mabu: [120 166 101 141 123 116 143 162]
zot: [ 70 153 131 106  95 100 216  96]
fuf: [ 69 108 101 161 141 157 152 143]
buzu: [ 98 166 160 134 110 162 132  94]
kofa: [ 94 141 119  99 118 119 109 111]
common fuf kofa:  => [141]
where: [157] => fuf, 6
[ 94 141 119  99 118 119 109 111] => kofa

kofa: [158  56 158 106 142 123 131 134 132 124 121 120  94  71 105]
sokar: [133  56 158 106 142 123 131 134 132 124 121 134  94  71 105]
gile: [127 102 140 129 124 134 126 138 145 121 144 149 140 135 114]
Pez: [133  56 158 106 142 123 131 134 132 124 121 134  94 130 142]
tafaz: [113 148 148 142 129 128 151 159 116 139 104 134 132 145 161]
[158  56 158 106 142 123 131 134 132 124 121 120  94  71 105] => kofa
shift -1: [113] => [112]

zot: [106 126 188 166 108 134 141 105 128 142 153 121  97 135 147  85  69 137
  91  93 154 159 180 149 163 164 121  83 105  46 120 143 116 124 109 121]
mabu: [133 131 196 139 109 146 149 120 120 154 170 128 106 146 154  77  92 138
 114 125 150 159 160 137 168 173 128 115 132  99 140 138 115 105  99  92]
buzu: [114 130 192 155 110 142 141 108 116 141 159 126  99 141 143  87  78 129
  98  98 154 157 171 145 165 160 121 103 117  65 127 141 111 119  95 112]
gile: [118 147 191 151 115 138 151 118 119 139 160 122 100 140 147  95  90 135
 114 110 139 151 170 133 174 168 123 104 116  76 143 137 100 111  81 112]
filoz: [125 144 206 156 109 137 148 119 127 145 159 120  90 146 150  77  77 138
 115 104 163 169 169 133 171 166 124  97 121  83 128 139 117 105 105 100]
tafaz: [111 150 209 149 102 139 144 119 127 140 153 121  88 137 149  81  78 141
 106 100 157 174 178 136 182 155 134 112 119  94 134 133 111 106  99 103]
Pez: [142 121 193 135 111 143 151 121 117 161 181 138 112 146 157  78 100 138
 133 132 150 152 147 129 163 172 121 114 136 108 152 140 132 100  92  83]
kofa: [123 133 188 146 107 143 143 115 114 146 162 129 101 148 151  81  83 129
 120 110 149 151 162 137 161 163 116 109 123  88 136 142 122 103  95  98]
sokar: [125 121 192 147 108 148 136 107 118 144 165 129  96 136 157  80  82 144
 109 115 149 157 161 135 159 163 123 107 118  77 148 146 125 111  97  90]
shift +1: [128 115] => [129 116]
[163 169 169 133 171 166] => filoz

tafaz: [124 153 121 125 160 122 140 126 113 149 150 117  86 173 123 149 117 139
 110 126 101 142 131 132 140 136 128 113 106 162  90  99 136 174]
sokar: [144 161  38 164 154 157 117  88 155 164 130  51 206 112 132 175 144 183
 150 113 188  76 106  63 134 118 141 126 110 156 130 134 174 128]
zot: [131 144 104 143 145 115 118 109 136 125 126 107 156 117 136 111 132 135
 118 130 148 118 135 108 139 119 119 149 131 128 138 115 123 116]
tamig: [142 164 105 123 155 134 136 123 128 159 149 104 109 168 131 165 123 141
 117 117 117 125 113 132 126 138 127 106  97 168  92 114 144 170]
where: [148] => zot, 21
shift +1: [107 156 117] => [108 157 118]

filoz: [124 127 118 121 129 136 141]
Pez: [128 122 114 116 132 145 145]
gile: [116 133 115 117 129 128 136]
zot: [127 124 128 124 129 125 123]
tamig: [126 132 129 130 128 130 130]
mabu: [128 128 129 130 129 129 129]
kofa: [133 134 132 134 128 131 133]
fuf: [129 128 129 135 131 137 130]
tafaz: [184 119 154  73  87 205  87]
sokar: [128 124 125 124 131 133 147]
[132 134] => kofa
shift +1: [133] => [134]
[116 132] => Pez
[128 128 129 130 129 129 129] => mabu
where: [147] => sokar, 7
shift +1: [115 117 129] => [116 118 130]
where: [135] => fuf, 4

gile: [188 104 185 142 135  82 125 134  63 158 138 158 133 113 162  79 183 148
 117 186]
tafaz: [150 107 157 129 134 109  72  90 113 157 161 152 128  69 189  88 170 149
 158 192]
Pez: [201 106 145 135 151 134  85  89 127 146 115 137 118  85  70 174 162  88
 139 214]
kofa: [ 96 149 101 124 125 144 170 161 148  97 108  97 134 169  79 166 169 108
 103  59]
common Pez kofa:  => [134]
[185 142 135  82 125 134  63 158 138 158 133] => gile
where: [129] => tafaz, 4
where: [69] => tafaz, 14
where: [137] => Pez, 12

Pez: [136 148  64 136 176 158 117  94 143 127 121 101  72 112  91 134  86 128
 136 144  69  81 120 140 122 155 119 152 136  39 134 175 112 186  43]
filoz: [103 134 184  45 105  90 160 210 174 144 213 164 163 113 156 166 100 142
 151 165 170 119  90  79  60 102  81  76 141 163 121  60 142 157  97]
kofa: [154 115  74 135  57 198  99 180 147 115 196 116 153 133 174  83  80  96
 112  66 111  81 163 148 186 105 143 146 131 162 222  52 104 128 150]
sokar: [120 103 130 180 128 128  82 164 185 128 185  62 150 145 173 134 216 126
 136  82 153 123  73 136 166  80 115 108  83 129  66 156  84 140  67]
fuf: [129 104 161  94 102 120 113 168  76 116  87 173 178 126 131 132  86 101
 115 103 112 137 158 100 170  95 144 138 120  70 104  89 148 101 116]
tamig: [103 134 184  45 105  90 160 210 174 144 213 164 163 113 156 166 100 142
 151 165 114 126 156  94 152 118 106 118 149 146  84 142 112 142 125]
[103 134 184  45 105  90 160 210 174 144 213 164 163 113 156 166 100 142
 151 165 114 126 156  94 152 118 106 118 149 146  84 142 112 142 125] => tamig
[129 104 161  94 102 120 113 168  76 116  87 173 178 126 131 132  86 101
 115 103 112 137 158 100 170  95 144 138 120  70 104  89 148 101 116] => fuf
shift -1: [143] => [142]
shift -1: [120 140 122] => [119 139 121]
shift +1: [ 45 105] => [ 46 106]
shift -1: [176 158 117] => [175 157 116]
shift -1: [164] => [163]

kofa: [162 147 163 187 101 145 156 189]
zot: [162 147 163 187 101 145 156 123]
sokar: [ 95  69 202 145  58 145 156 171]
fuf: [162 147 163 187 101 145 156 134]
shift -1: [202] => [201]
shift -1: [145] => [144]
[162 147 163 187 101 145 156 123] => zot

kofa: [114  82 101 115 140 128 121 142 168 125]
buzu: [137 119 142 140 130 149  91 164  95 150]
tafaz: [140 162 113 145 136 124  93 133 136 138]
filoz: [122 133 129 108 125  93  63 148 110  84]
tamig: [128 105 102 117 113  96 131 137 134 108]
Pez: [124 140 162 113 144 136 140  93 133  98]
fuf: [114 160 161 124 135 108 125 163  90 188]
gile: [135 105  94 104 121 148 119 118 136 106]
zot: [123 138 121 123 122 139 136 133 116 110]
keden: [124 140 197 113 144 136 140  93 133  98]
mabu: [138 109 138 158 108 103 126  84 169 110]
sokar: [114 160 161 124 135 108 125 163  90 142]
common Pez buzu:  => [140]
where: [96] => tamig, 6
shift -1: [124] => [123]
[140 162 113 144 136 140  93 133  98] => Pez
common buzu sokar:  => [142]
shift -1: [104 121] => [103 120]
common kofa filoz:  => [125]

tafaz: [128 130 127 124  85 158 131]
filoz: [134 130 134 125 173 128 135]
keden: [128 131 131 122 150 123 130]
fuf: [130 128 127 126 207 112 129]
kofa: [126 124 130 133 107 109 130]
[134 130 134 125 173 128 135] => filoz
[130 128 127] => fuf

kofa: [142 114 188 109  91 128 109 190 114  99 139 157]
buzu: [141 180 140 117 151 116  45 153  91 214 147 190]
tafaz: [118  70 140 115  93 136 171 160 144  45 123 108]
tamig: [124 170  88 164 142 147 190 109  99 128 108 110]
zot: [133  86 151 114 169 166 149 148 113  87 137  94]
sokar: [138 116 159 103 150 148  92 177  93 134 148 147]
common sokar tafaz:  => [93]
where: [180] => buzu, 2
[128 109 190 114  99] => kofa
common zot buzu:  => [151]
[142 147 190 109] => tamig
common sokar tamig:  => [147]

buzu: [ 82 162 128  81 176  82 131  76 135 138 136 116 111 103 123 137 115 132
 108  65 112 156 145 111 129 149 139 166 157 141 165 119  82 162 132 104]
fuf: [143  90 182  75 176  95 131  76 135 138 136 163 111 103 123 137 115 132
 108  82 112 156 108 183 129 149 139 166 157 141 165 119  82 162 131 145]
mabu: [143  90 182  75 176  83 131  76 135 138 136 116 111 103 123 137 115 132
 108  65 112 156 145 183 129 149 139 166 157 141 165 119  82 162 131 145]
[143  90 182  75 176  95 131  76 135 138 136 163 111 103 123 137 115 132
 108  82 112 156 108 183 129 149 139 166 157 141 165 119  82 162 131 145] => fuf
[ 82 162 128  81 176  82 131  76 135 138 136 116 111 103 123 137 115 132
 108  65 112 156 145 111 129 149 139 166 157 141 165 119  82 162 132 104] => buzu
[143  90 182  75 176  83 131  76 135 138 136 116 111 103 123 137 115 132
 108  65 112 156 145 183 129 149 139 166 157 141 165 119  82 162 131 145] => mabu
shift +1: [115] => [116]

mabu: [120 172 160 150 150 204 135 156 195 160 125 130 119 134 168 191 146 197
 107 182 114 121 143 138 148 186]
kofa: [124 170 160 159 147 203 133 163 189 165 121 142 111 141 176 181 153 170
 106 171 114 121 144 138 148 176]
keden: [116 161 144 154 143 197 138 157 184 165 125 131 116 134 176 192 158 163
 108 168 114 112 161 144 148 157]
fuf: [114 185 160 154 174 208 135 157 201 162 136 131 114 134 162 187 144 223
 115 201 116 121 132 136 140 222]
buzu: [122 164 152 154 141 197 139 157 190 162 125 131 119 140 174 192 150 172
 100 173 120 117 171 138 148 157]
gile: [120 170 160 154 149 204 135 157 186 162 121 148 108 140 173 177 155 171
 107 173 114 121 146 138 148 179]
Pez: [115 175 167 160 158 204 135 157 190 163 125 148 103 140 170 179 150 172
 115 173 112 125 134 138 146 199]
zot: [135 169 160 148 144 204 141 155 197 158 127 127 128 140 172 194 142 203
 101 182 140 129 155 138 152 166]
where: [103] => Pez, 13
shift -1: [116] => [115]
where: [156] => mabu, 8

Pez: [140 123  99 116 194  99 125  96 174 140  81 131  86 141 141  69  81 188
 155 109 152 148 123 121 110 171 142 137 170 108 107 180 159  98 120 119
  75 133 194 196 148 123]
sokar: [140 123  99 116  75 135 151 173 174 140  81 131  86 141 141  58  81 188
 155 109 152 148 123 121  88 170 142 137 170 108 107 180 159  98 142 118
 119 155 170 189 129 160]
gile: [115 135 127 134 194 125  99  96 115 131 180 112 174 126 105 187 162  91
 135 146 152  97 190 111 165 128 103 136  85 133 118  68  86 151 148 130
 168 133  70  61 148  94]
buzu: [116  73 127 134 194 125  99  96 115 131 180 112 174 126 105 187 162  91
 135 146 117  97 190 111 165 128 103 136  85 133 118  68  86 151 148 130
 168 102  70  61 110  94]
[116  73 127 134 194 125  99  96 115 131 180 112 174 126 105 187 162  91
 135 146 117  97 190 111 165 128 103 136  85 133 118  68  86 151 148 130
 168 102  70  61 110  94] => buzu
[115 135 127 134 194 125  99  96 115 131 180 112 174 126 105 187 162  91
 135 146 152  97 190 111 165 128 103 136  85 133 118  68  86 151 148 130
 168 133  70  61 148  94] => gile
[116  75] => sokar

